Below is a small trained network, with its code and all its weights. Each question gives an input and a class and asks what happens when units are switched off, that is, made to give their printed mean instead of their output.

import numpy as np


def w(rows, s, z=0):
    codes = np.array(rows[::2]) - 128.0
    scale = np.full(codes.shape[1], s)
    scale[-1] = z or s
    return codes * scale


def norm(h):
    return h / np.sqrt((h * h).mean(-1, keepdims=True) + 1e-5)


def f(y):
    return np.maximum(y, 0)


def log_softmax(a):
    a = a - a.max(-1, keepdims=True)
    return a - np.log(np.exp(a).sum(-1, keepdims=True))


def net(x, mask):
    res = np.array(x, float).reshape(1, 6) / 4 @ E
    u = 0
    for l in range(2):
        y = f(norm(res) @ A[l][:, :-1].T + A[l][:, -1])
        res = res + np.where(mask[u : u + 7], y, B[l][:, -1]) @ B[l][:, :-1]
        u += 7
    return log_softmax(norm(res)[-1] @ U[:, :-1].T + U[:, -1])


A, B = {}, {}
E = w([
[84,232,105],'x0',
[14,130,114],'x1',
[204,54,54],'x2',
[118,88,138],'x3',
[165,250,47],'x4',
[83,56,1],'x5',
],0.0006)
A[0] = w([
[103,49,199,103],'L0N1',
[144,217,241,61],'L0N2',
[173,204,79,157],'L0N3',
[180,112,8,244],'L0N4',
[90,70,172,105],'L0N5',
[56,2,225,84],'L0N6',
[142,233,237,40],'L0N7',
],0.003,0.0011)
B[0] = w([
[122,106,57,192],'L0N1',
[202,188,30,212],'L0N2',
[116,57,101,206],'L0N3',
[116,141,255,249],'L0N4',
[149,130,60,173],'L0N5',
[133,108,65,227],'L0N6',
[187,206,104,213],'L0N7',
],0.0038,0.002)
A[1] = w([
[156,104,151,103],'L1N1',
[1,170,146,165],'L1N2',
[136,133,66,41],'L1N3',
[81,156,85,4],'L1N4',
[157,122,146,158],'L1N5',
[131,96,68,51],'L1N6',
[93,173,111,18],'L1N7',
],0.0044,0.00039)
B[1] = w([
[144,7,143,176],'L1N1',
[4,227,177,246],'L1N2',
[17,115,160,229],'L1N3',
[116,181,235,191],'L1N4',
[82,89,219,175],'L1N5',
[78,85,30,219],'L1N6',
[170,32,180,181],'L1N7',
],0.0019,0.0014)
U = w([
[63,105,57,107],'0',
[110,2,15,173],'1',
[177,30,245,173],'2',
[109,126,125,3],'3',
[9,185,200,159],'4',
[90,194,108,81],'5',
[242,243,78,189],'6',
],0.0072,0.0054)

Each question gives the input, the list of numbers given to net, and the class t.
The units are the neurons (one row each of A and B). Each row of codes is followed by its name. A weight is (code - 128) times the scale printed after its matrix; where a second scale follows, it is the last column's (A, B and U).
mask holds one flag per neuron, layer by layer. A switched-off neuron (its flag False) gives its mean, the last column of its row in B, instead of its output. The means were averaged over made-up inputs and are rounded, as every weight is.
A unit's drop is (log p(t) with every unit on - log p(t) with that unit switched off) / (log p(t) with every unit on - log p(t) with every unit switched off).
The circuit of an input: a set's keep is (log p(t) with only the set's units on - log p(t) with every unit switched off) / (log p(t) with every unit on - log p(t) with every unit switched off). Starting from the 12 units with the biggest drops (on a tie, the unit counted first), units are removed one at a time, each time the one whose removal leaves the highest keep (on an exact tie, the one counted first), for as long as the keep stays at least 0.8.
circuit, biggest first: the units of the circuit, biggest drop first
top k neurons: the k neurons with the biggest drops, biggest first
top k neurons in layer l: the k neurons of layer l with the biggest drops, biggest first
drop when u is switched off: that unit's drop, to one decimal
input [4,1,7,-4,-1,2], class 4: circuit, biggest first => L0N4
input [-1,6,7,7,2,5], class 4: circuit, biggest first => L0N4, L0N3, L0N6, L0N1
input [3,-5,0,-5,4,8], class 2: top 2 neurons => L0N4, L0N3
input [6,8,-5,-4,-3,-6], class 6: top 3 neurons in layer 0 => L0N2, L0N7, L0N4
input [-1,8,-5,0,2,-7], class 6: circuit, biggest first => L0N2, L0N7
input [4,1,8,4,3,-1], class 2: circuit, biggest first => L0N4, L0N3
input [-1,6,-4,0,-4,-1], class 1: circuit, biggest first => L0N6, L0N4
input [5,1,5,6,4,7], class 4: top 2 neurons => L0N4, L1N2
input [2,1,1,-2,-6,-6], class 6: top 2 neurons => L0N7, L0N2
input [5,8,-2,-5,-5,-7], class 6: top 2 neurons => L0N2, L0N7
input [-4,-6,2,2,-6,-5], class 1: top 3 neurons in layer 0 => L0N4, L0N1, L0N6
input [3,0,8,3,2,-2], class 2: drop when L0N4 is switched off => 0.2
input [6,5,5,-1,8,7], class 4: drop when L0N4 is switched off => 0.4
input [-6,-5,-8,3,0,-5], class 6: drop when L0N5 is switched off => 0.0
input [6,0,8,4,6,4], class 2: top 2 neurons in layer 0 => L0N4, L0N3
input [4,-3,-2,-5,-2,4], class 4: top neuron => L1N2
